Here is a tiny trained network, its code and every weight. The questions are about switching its units off for an input and a class, where a switched-off unit gives its printed mean instead of its output.

import numpy as np


def w(rows, s, z=0):
    codes = np.array(rows[::2]) - 128.0
    scale = np.full(codes.shape[1], s)
    scale[-1] = z or s
    return codes * scale


def f(y):
    return y / 2 * (1 + np.tanh(0.7978845608 * (y + 0.044715 * y**3)))


def log_softmax(a):
    a = a - a.max(-1, keepdims=True)
    return a - np.log(np.exp(a).sum(-1, keepdims=True))


def net(x, mask):
    res = np.array(x, float).reshape(1, 7) / 4 @ E
    y = f(res @ A[0][:, :-1].T + A[0][:, -1])
    res = res + np.where(mask, y, B[0][:, -1]) @ B[0][:, :-1]
    return log_softmax(res[-1] @ U[:, :-1].T + U[:, -1])


A, B = {}, {}
E = w([
[134,134,159,138,136,136,122,86,142,116],'x0',
[184,218,133,123,163,93,175,169,51,89],'x1',
[125,127,131,116,148,112,148,124,103,168],'x2',
[163,75,38,72,86,85,93,8,75,88],'x3',
[97,64,196,211,52,101,185,105,52,103],'x4',
[134,112,123,110,121,122,154,151,119,144],'x5',
[124,145,125,138,140,122,136,105,125,145],'x6',
],0.012)
A[0] = w([
[49,100,117,41,153,124,90,123,196,170,143],'n0',
[87,1,59,101,155,82,87,86,111,93,116],'n1',
[196,124,120,88,149,121,60,84,178,199,15],'n2',
[142,134,45,34,205,150,95,118,213,139,43],'n3',
[150,170,123,102,126,41,123,127,75,70,91],'n4',
[140,187,156,128,194,160,126,181,114,51,148],'n5',
[141,110,132,104,92,103,152,124,165,127,127],'n6',
[132,188,115,122,216,51,133,179,99,156,140],'n7',
[165,172,168,94,168,197,102,175,176,186,83],'n8',
[182,89,102,33,83,139,155,149,108,67,114],'n9',
[47,67,120,88,105,232,148,110,233,189,77],'n10',
[66,192,75,16,146,180,127,83,179,127,204],'n11',
[185,184,118,123,203,163,141,164,161,130,143],'n12',
[87,161,113,111,149,163,148,169,141,121,128],'n13',
[212,137,89,104,103,28,103,101,150,111,2],'n14',
[205,138,46,43,93,129,102,51,56,93,207],'n15',
[213,185,131,67,126,157,88,159,151,145,164],'n16',
[90,51,88,155,42,94,119,60,119,173,112],'n17',
[117,162,104,90,160,132,114,61,125,201,154],'n18',
[87,89,167,204,144,133,139,196,178,170,18],'n19',
[82,127,162,212,139,120,134,184,171,163,212],'n20',
[183,71,118,198,167,128,136,109,151,189,116],'n21',
[91,98,136,106,56,132,100,96,62,110,100],'n22',
],0.0086,0.0069)
B[0] = w([
[114,168,243,194,143,199,170,176,95,109,197],'n0',
[175,73,108,82,52,85,61,116,106,134,213],'n1',
[50,115,162,139,156,79,188,234,171,160,162],'n2',
[49,76,173,233,155,149,253,219,75,33,212],'n3',
[105,98,237,164,113,159,229,186,118,59,171],'n4',
[143,155,65,107,119,129,70,126,118,206,200],'n5',
[182,88,115,138,146,186,130,127,177,113,135],'n6',
[96,148,102,110,41,144,123,140,211,151,198],'n7',
[235,30,116,74,103,122,70,30,119,182,206],'n8',
[143,157,201,174,123,136,106,150,166,122,167],'n9',
[140,152,165,142,124,156,228,93,42,65,210],'n10',
[124,133,210,131,90,170,117,190,34,84,218],'n11',
[132,112,24,70,78,56,31,54,164,154,208],'n12',
[142,102,108,111,104,87,161,49,148,203,167],'n13',
[193,245,136,85,51,188,213,194,61,150,159],'n14',
[56,117,139,225,214,148,187,153,106,102,254],'n15',
[144,122,126,55,69,116,42,51,101,160,198],'n16',
[111,99,70,186,76,82,25,140,221,158,212],'n17',
[203,154,94,136,103,167,158,142,134,193,171],'n18',
[43,47,149,177,146,109,184,232,142,74,186],'n19',
[139,169,253,167,65,227,215,198,25,132,227],'n20',
[75,153,137,140,105,98,131,105,145,118,140],'n21',
[128,111,126,127,97,61,109,87,194,58,178],'n22',
],0.006,0.015)
U = w([
[198,178,157,122,101,149,135,152,96,117,215],'0',
[82,62,139,212,209,90,146,166,186,96,252],'1',
[211,79,36,69,99,41,6,90,255,182,216],'2',
],0.0089,0.00043)

Each question gives the input, the list of numbers given to net, and the class t.
The units are the neurons (one row each of A and B). Each row of codes is followed by its name. A weight is (code - 128) times the scale printed after its matrix; where a second scale follows, it is the last column's (A, B and U).
mask holds one flag per neuron, in row order. A switched-off neuron (its flag False) gives its mean, the last column of its row in B, instead of its output. The means were averaged over made-up inputs and are rounded, as every weight is.
A unit's drop is (log p(t) with every unit on - log p(t) with that unit switched off) / (log p(t) with every unit on - log p(t) with every unit switched off).
The circuit of an input: a set's keep is (log p(t) with only the set's units on - log p(t) with every unit switched off) / (log p(t) with every unit on - log p(t) with every unit switched off). Starting from the 12 units with the biggest drops (on a tie, the unit counted first), units are removed one at a time, each time the one whose removal leaves the highest keep (on an exact tie, the one counted first), for as long as the keep stays at least 0.8.
units of the circuit, in order: the units of the circuit, biggest drop first
unit that matters most: the unit with the biggest drop
k most important neurons: the k neurons with the biggest drops, biggest first
drop when u is switched off: that unit's drop, to one decimal
input [1,-8,6,1,-6,2,-7], class 1: units of the circuit, in order : n3
input [6,-4,-2,1,1,-1,7], class 2: 3 most important neurons : n3; n15; n20
input [-2,-1,2,-8,-1,8,8], class 0: 2 most important neurons : n20; n15
input [8,-8,3,2,1,1,-6], class 2: 4 most important neurons : n3; n17; n1; n15
input [2,0,-2,7,1,-4,-2], class 2: 4 most important neurons : n3; n1; n20; n17
input [-4,1,0,4,6,-5,2], class 1: units of the circuit, in order : n15; n16
input [1,0,-1,7,8,5,-1], class 2: 3 most important neurons : n17; n1; n3
input [2,5,3,6,2,8,-4], class 1: 2 most important neurons : n15; n20
input [-6,-7,4,-8,-4,4,4], class 0: 4 most important neurons : n20; n10; n15; n8
input [-8,-1,-2,1,2,-8,-6], class 2: 2 most important neurons : n3; n15
input [-5,-2,0,-8,-3,-1,2], class 0: drop when n20 is switched off : 0.8
input [0,-5,4,1,8,0,-2], class 2: drop when n15 is switched off : 0.1
input [3,7,3,-2,-6,8,0], class 2: drop when n3 is switched off : 0.0
input [8,5,-8,1,2,4,-7], class 1: unit that matters most : n20
